Each row is followed by its class number.
[ 28   7 -17   5 -15  17  21   1  14  10  16 -45   5   0 -33  40  21 -24
  -6 -12 -19  -8  32 -15  22 -17  19 -13  10  23  20  22 -14   7 -25  57
 -16 -26 -11 -38 -10]	1
[  2 -12  44 -21 -16  29   8 -23  -9   7 -24  27  16   5   2 -40 -13  -5
  29  18   3 -16 -15  10 -11  42   1  -7   9  -4 -19 -44  11  -9  14 -47
  44  -6  -9  25  -7]	0
[-34  15  16 -39   6 -21  -4 -17 -24 -34 -12  50  -1   8  32 -21  14  20
   2  -3  -1  16 -50  -4 -49 -10  15  17  -7 -16  17 -37  -4   9   0 -42
   4   7  -8  22  18]	1
[-17  18 -66  23  35 -55 -19  38  13 -22  44 -30 -23   3   2  47  16  11
 -51 -36   1  27  12 -19   6 -86  17  19 -17   2  36  49 -13   8 -15  61
 -73  15  11 -46  28]	1
[-12   3   6 -18  10 -28 -20  -3  -9 -16   1  40   1   5  40 -21  -7  18
  -5   3  11  22 -32   7 -11 -13   4  11 -10 -23 -18  -2  -3  -3   6 -47
   6  17   4  26  16]	1
[  3 -17  -3  20   4  -9 -17  12  12  18   2  -1   2  -6   3 -20 -27   2
  -4   9  19   2  14  12  21  13 -20  -4 -10  -8 -30  27   9 -14  17 -11
  14  15  17   3   2]	0
[-20  25 -52   8  35 -66 -25  32  12 -26  39  -3 -13  -4  18  40  17  21
 -52 -29   9  36  -7 -24   1 -64  15  11 -23 -11  26  46 -14   3  -5  30
 -56  21   9 -30  37]	1
[ 17  -9  23 -21 -13   1  -6 -18  -1   6  -7  23  14   9   7 -34  -8  -1
  14  12   5   4 -11   9   9  23  -3  -2  -8 -10 -26   4   1 -15   6 -53
  39  15  -8  17 -11]	0
[-16  -9 -15  12  30 -53 -46  22   6   1  16  36  -7  -7  32 -32 -28  30
 -16   2  34  25 -14   7   6  -5 -26  15 -21 -32 -32  32   2 -11  28 -41
  -1  30  26  15  26]	0
[ 13 -14 -40  33  23 -55 -39  38  24  16  56 -15  -3 -12  11  -6 -27   6
 -32  -6  26  31  25   0  45 -22 -24   0 -24 -11 -33  76  -2 -21  11  14
 -13  30  32 -21  23]	0
